Below are the code and all the weights of a small trained network. Each question names an input and a class and asks about switching units off, where a switched-off unit gives its printed mean instead of its output.

import numpy as np


def w(rows, s, z=0):
    codes = np.array(rows[::2]) - 128.0
    scale = np.full(codes.shape[1], s)
    scale[-1] = z or s
    return codes * scale


def f(y):
    return y / 2 * (1 + np.tanh(0.7978845608 * (y + 0.044715 * y**3)))


def log_softmax(a):
    a = a - a.max(-1, keepdims=True)
    return a - np.log(np.exp(a).sum(-1, keepdims=True))


def net(x, mask):
    res = np.array(x, float).reshape(1, 5) / 4 @ E
    y = f(res @ A[0][:, :-1].T + A[0][:, -1])
    res = res + np.where(mask, y, B[0][:, -1]) @ B[0][:, :-1]
    return log_softmax(res[-1] @ U[:, :-1].T + U[:, -1])


A, B = {}, {}
E = w([
[72,191,115,27,198,254,99,31,171,81],'x0',
[145,119,114,145,102,79,142,210,15,120],'x1',
[175,34,65,224,175,82,34,132,226,102],'x2',
[105,4,60,108,180,74,53,143,31,184],'x3',
[46,180,79,104,164,79,100,145,41,32],'x4',
],0.0086)
A[0] = w([
[171,205,161,139,202,183,150,148,229,69,232],'neuron 0',
[150,170,108,124,88,214,145,53,197,35,210],'neuron 1',
[189,172,212,107,109,79,134,104,76,216,130],'neuron 2',
[199,155,122,143,105,58,100,169,100,110,124],'neuron 3',
[58,152,101,56,158,61,150,192,83,96,156],'neuron 4',
[88,67,64,146,161,55,154,207,127,95,93],'neuron 5',
[125,178,177,104,59,124,185,96,133,175,150],'neuron 6',
[178,126,202,101,31,146,193,191,87,180,254],'neuron 7',
[231,130,90,213,108,1,91,216,122,99,245],'neuron 8',
[198,103,77,122,154,80,43,57,121,167,132],'neuron 9',
],0.0085,0.0038)
B[0] = w([
[123,176,169,91,87,118,146,161,172,63,217],'neuron 0',
[118,153,175,88,102,80,156,134,175,78,222],'neuron 1',
[111,113,127,124,127,169,72,157,132,141,176],'neuron 2',
[106,153,116,158,80,114,166,93,63,91,173],'neuron 3',
[115,142,89,126,79,84,58,94,118,147,190],'neuron 4',
[142,94,100,139,177,126,137,90,105,78,194],'neuron 5',
[103,71,184,120,135,173,127,105,135,129,185],'neuron 6',
[136,110,176,118,82,123,68,196,91,117,220],'neuron 7',
[162,80,118,215,104,103,189,131,11,84,249],'neuron 8',
[152,56,103,132,193,176,98,134,108,198,185],'neuron 9',
],0.012,0.016)
U = w([
[128,157,51,122,58,80,157,39,75,112,124],'0',
[160,107,97,67,254,155,90,102,164,156,207],'1',
[96,145,151,48,124,145,184,33,233,63,157],'2',
[112,184,111,176,190,54,158,151,134,146,33],'3',
[131,100,171,111,99,178,82,163,110,216,124],'4',
[83,188,125,126,138,63,161,161,98,115,4],'5',
[158,113,201,134,66,49,154,199,106,90,236],'6',
[172,54,119,142,199,132,172,106,82,111,14],'7',
],0.0086,0.0026)

Each question gives the input, the list of numbers given to net, and the class t.
The units are the neurons (one row each of A and B). Each row of codes is followed by its name. A weight is (code - 128) times the scale printed after its matrix; where a second scale follows, it is the last column's (A, B and U).
mask holds one flag per neuron, in row order. A switched-off neuron (its flag False) gives its mean, the last column of its row in B, instead of its output. The means were averaged over made-up inputs and are rounded, as every weight is.
A unit's drop is (log p(t) with every unit on - log p(t) with that unit switched off) / (log p(t) with every unit on - log p(t) with every unit switched off).
The circuit of an input: a set's keep is (log p(t) with only the set's units on - log p(t) with every unit switched off) / (log p(t) with every unit on - log p(t) with every unit switched off). Starting from all 10 units, units are removed one at a time, each time the one whose removal leaves the highest keep (on an exact tie, the one counted first), for as long as the keep stays at least 0.8.
units of the circuit, in order: the units of the circuit, biggest drop first
most important unit: the unit with the biggest drop
top k neurons: the k neurons with the biggest drops, biggest first
drop of u: that unit's drop, to one decimal
input [8,-3,2,5,1], class 1: units of the circuit, in order	[neuron 9; neuron 8]
input [0,-1,-5,0,4], class 4: units of the circuit, in order	[neuron 8; neuron 1]
input [5,0,-2,4,4], class 0: units of the circuit, in order	[neuron 4]
input [4,4,1,5,-5], class 1: units of the circuit, in order	[neuron 8; neuron 7]
input [7,-6,-1,8,-6], class 1: units of the circuit, in order	[neuron 9; neuron 8]
input [2,-8,3,4,-8], class 1: units of the circuit, in order	[neuron 9; neuron 8]
input [-1,-8,8,3,-6], class 1: top 2 neurons	[neuron 9; neuron 3]
input [-1,-2,-1,8,4], class 7: top 2 neurons	[neuron 9; neuron 5]
input [-8,5,5,5,7], class 7: top 3 neurons	[neuron 5; neuron 9; neuron 8]
input [-2,-8,6,-3,7], class 2: units of the circuit, in order	[neuron 7; neuron 0]
input [4,-1,3,1,6], class 2: top 2 neurons	[neuron 8; neuron 7]
input [-8,-1,-2,7,4], class 0: top 2 neurons	[neuron 4; neuron 3]
input [0,2,1,6,-8], class 4: top 2 neurons	[neuron 5; neuron 3]
input [7,4,6,6,2], class 1: units of the circuit, in order	[neuron 8]
input [-8,4,-4,7,2], class 0: top 3 neurons	[neuron 4; neuron 3; neuron 5]
input [8,5,-8,2,-6], class 4: top 2 neurons	[neuron 8; neuron 7]
input [-1,-6,5,1,-4], class 1: top 4 neurons	[neuron 9; neuron 8; neuron 7; neuron 3]
input [4,-6,7,2,5], class 2: top 2 neurons	[neuron 1; neuron 0]
input [-2,6,7,5,7], class 7: drop of neuron 5	0.2
input [1,0,6,7,8], class 7: most important unit	neuron 9
input [-1,-2,-2,2,-5], class 4: drop of neuron 8	0.1
input [-5,-8,-3,5,-8], class 4: drop of neuron 0	0.0
input [8,6,8,2,2], class 1: drop of neuron 8	0.4
